[[128 151 102]
 [137 135 154]]
->
[[128 151 102]]

[[121 147 141 138 109 107]
 [121 146 137 141 114 108]
 [111 146 141 136 121 109]
 [121 149 141 138 112 109]
 [120 146 141 135 119 108]
 [121 145 140 137 119 108]
 [121 147 140 138 111 108]
 [121 144 142 137 120 107]
 [121 134 143 126 117 133]]
->
[[121 147 141 138 109 107]
 [111 146 141 136 121 109]
 [120 146 141 135 119 108]
 [121 147 140 138 111 108]
 [121 134 143 126 117 133]]

[[130 126 129 140 106 128]
 [128 129 134 131 125 123]
 [130 133 134 127 125 126]
 [129 133 125 130 125 123]
 [130 133 124 130 126 126]
 [129 134 123 130 128 125]
 [130 124 130 138 107 125]
 [131 134 133 126 126 128]]
->
[[130 126 129 140 106 128]
 [130 133 134 127 125 126]
 [130 133 124 130 126 126]
 [130 124 130 138 107 125]]

[[128 122 105 123 120 125 132 141 112 118 122 136 124 132 121 145]
 [124 129 124 123 131 127 138 122 128 126 129 129 121 125 124 128]
 [132 125 121 129 122 128 123 136 122 124 125 130 131 132 127 135]
 [129 127 126 131 124 128 121 139 123 129 125 131 133 130 131 132]
 [122 130 127 128 129 126 131 137 123 132 126 135 127 125 130 130]
 [122 130 126 129 128 126 129 141 120 132 124 137 128 126 131 132]]
->
[[128 122 105 123 120 125 132 141 112 118 122 136 124 132 121 145]
 [132 125 121 129 122 128 123 136 122 124 125 130 131 132 127 135]
 [122 130 127 128 129 126 131 137 123 132 126 135 127 125 130 130]]

[[130 140 116 117 112 104 111 136 118 141 136 144 135]
 [144 126 139 117 138 130 120 144 131 137 138 116 115]
 [131 124 144 129 145 118 116 118 129 146 129 117 109]
 [116 119 132 139 136 135 135 114 110 120 134 145 145]
 [136 132 130 118 146 127 127 141 126 130 117 108 130]]
->
[[130 140 116 117 112 104 111 136 118 141 136 144 135]
 [131 124 144 129 145 118 116 118 129 146 129 117 109]
 [136 132 130 118 146 127 127 141 126 130 117 108 130]]

[[149 123 116 144 107 112 144]
 [147 112 117 147 111 113 142]
 [145 117 111 141 116 110 147]
 [145 112 116 143 112 110 135]
 [140 111 134 121 109 117 146]
 [142 108 105 143 115 111 140]
 [144 111 122 147 109 108 140]
 [150 114 117 144 113 110 143]
 [144 112 117 143 109 113 142]]
->
[[149 123 116 144 107 112 144]
 [145 117 111 141 116 110 147]
 [140 111 134 121 109 117 146]
 [144 111 122 147 109 108 140]
 [144 112 117 143 109 113 142]]

[[111 114 113 110 119 114 111 111]
 [107 108 107 111 109 111 124 106]
 [128 141 131 137 148 142 110 145]
 [110 106 108 108 110 110 112 110]]
->
[[111 114 113 110 119 114 111 111]
 [128 141 131 137 148 142 110 145]]

[[104 109 151 102]
 [151 145 107 153]
 [154 150 102 156]
 [120 117 140 120]
 [154 148 103 157]
 [151 146 106 152]
 [108 113 147 106]
 [105 113 149 102]
 [153 146 105 156]]
->
[[104 109 151 102]
 [154 150 102 156]
 [154 148 103 157]
 [108 113 147 106]
 [153 146 105 156]]

[[143 136 128 133 126 135 124 128 129 137 133 127 142 134]
 [137 139 124 131 128 134 117 124 129 137 127 128 138 128]
 [150 157 132 143 137 134 138 131 142 139 155 141 144 154]
 [125 117 125 131 121 127 121 126 127 126 130 124 127 131]]
->
[[143 136 128 133 126 135 124 128 129 137 133 127 142 134]
 [150 157 132 143 137 134 138 131 142 139 155 141 144 154]]
---
[[145 108]
 [137 141]
 [138 146]
 [116 127]
 [151 117]
 [136 109]
 [150 106]
 [122 148]
 [120 137]
 [141 114]]
->
[[116 127]
 [120 137]
 [122 148]
 [136 109]
 [137 141]
 [138 146]
 [141 114]
 [145 108]
 [150 106]
 [151 117]]

[[139 137  99 120 133]
 [136 116 151 135 120]]
->
[[136 116 151 135 120]
 [139 137  99 120 133]]

[[133 137 133]
 [141 144 141]
 [130 101 130]
 [122 112 122]
 [129 112 129]]
->
[[122 112 122]
 [129 112 129]
 [130 101 130]
 [133 137 133]
 [141 144 141]]

[[127 123]
 [147 112]
 [148 116]
 [123 132]
 [128 142]
 [131 126]
 [142 136]
 [126  99]
 [135 142]
 [143 134]
 [130 140]
 [144 121]]
->
[[123 132]
 [126  99]
 [127 123]
 [128 142]
 [130 140]
 [131 126]
 [135 142]
 [142 136]
 [143 134]
 [144 121]
 [147 112]
 [148 116]]

[[129 128 131 128 130 130 129 129 129 128 129 127 132 136 140 132]
 [119 132 123 124 119 131 128 126 125 133 103 129 117 119 123 132]
 [123 124 132 132 127 120 132 127 118 129 132 132 138 132 116  99]
 [126 131 125 127 125 133 127 130 130 128 115 132 126 119 133 131]
 [128 126 131 128 130 126 129 127 127 127 136 127 136 138 132 127]]
->
[[119 132 123 124 119 131 128 126 125 133 103 129 117 119 123 132]
 [123 124 132 132 127 120 132 127 118 129 132 132 138 132 116  99]
 [126 131 125 127 125 133 127 130 130 128 115 132 126 119 133 131]
 [128 126 131 128 130 126 129 127 127 127 136 127 136 138 132 127]
 [129 128 131 128 130 130 129 129 129 128 129 127 132 136 140 132]]

[[149 142 126 123 124 146 128  98 128 126 141  99 130 147 103 124]
 [140 128 125 133 134 134 135 122 123 122 128 124 126 136 125 134]]
->
[[140 128 125 133 134 134 135 122 123 122 128 124 126 136 125 134]
 [149 142 126 123 124 146 128  98 128 126 141  99 130 147 103 124]]

[[111 117 122]
 [137 144 152]
 [114 120 127]
 [149 148 150]]
->
[[111 117 122]
 [114 120 127]
 [137 144 152]
 [149 148 150]]
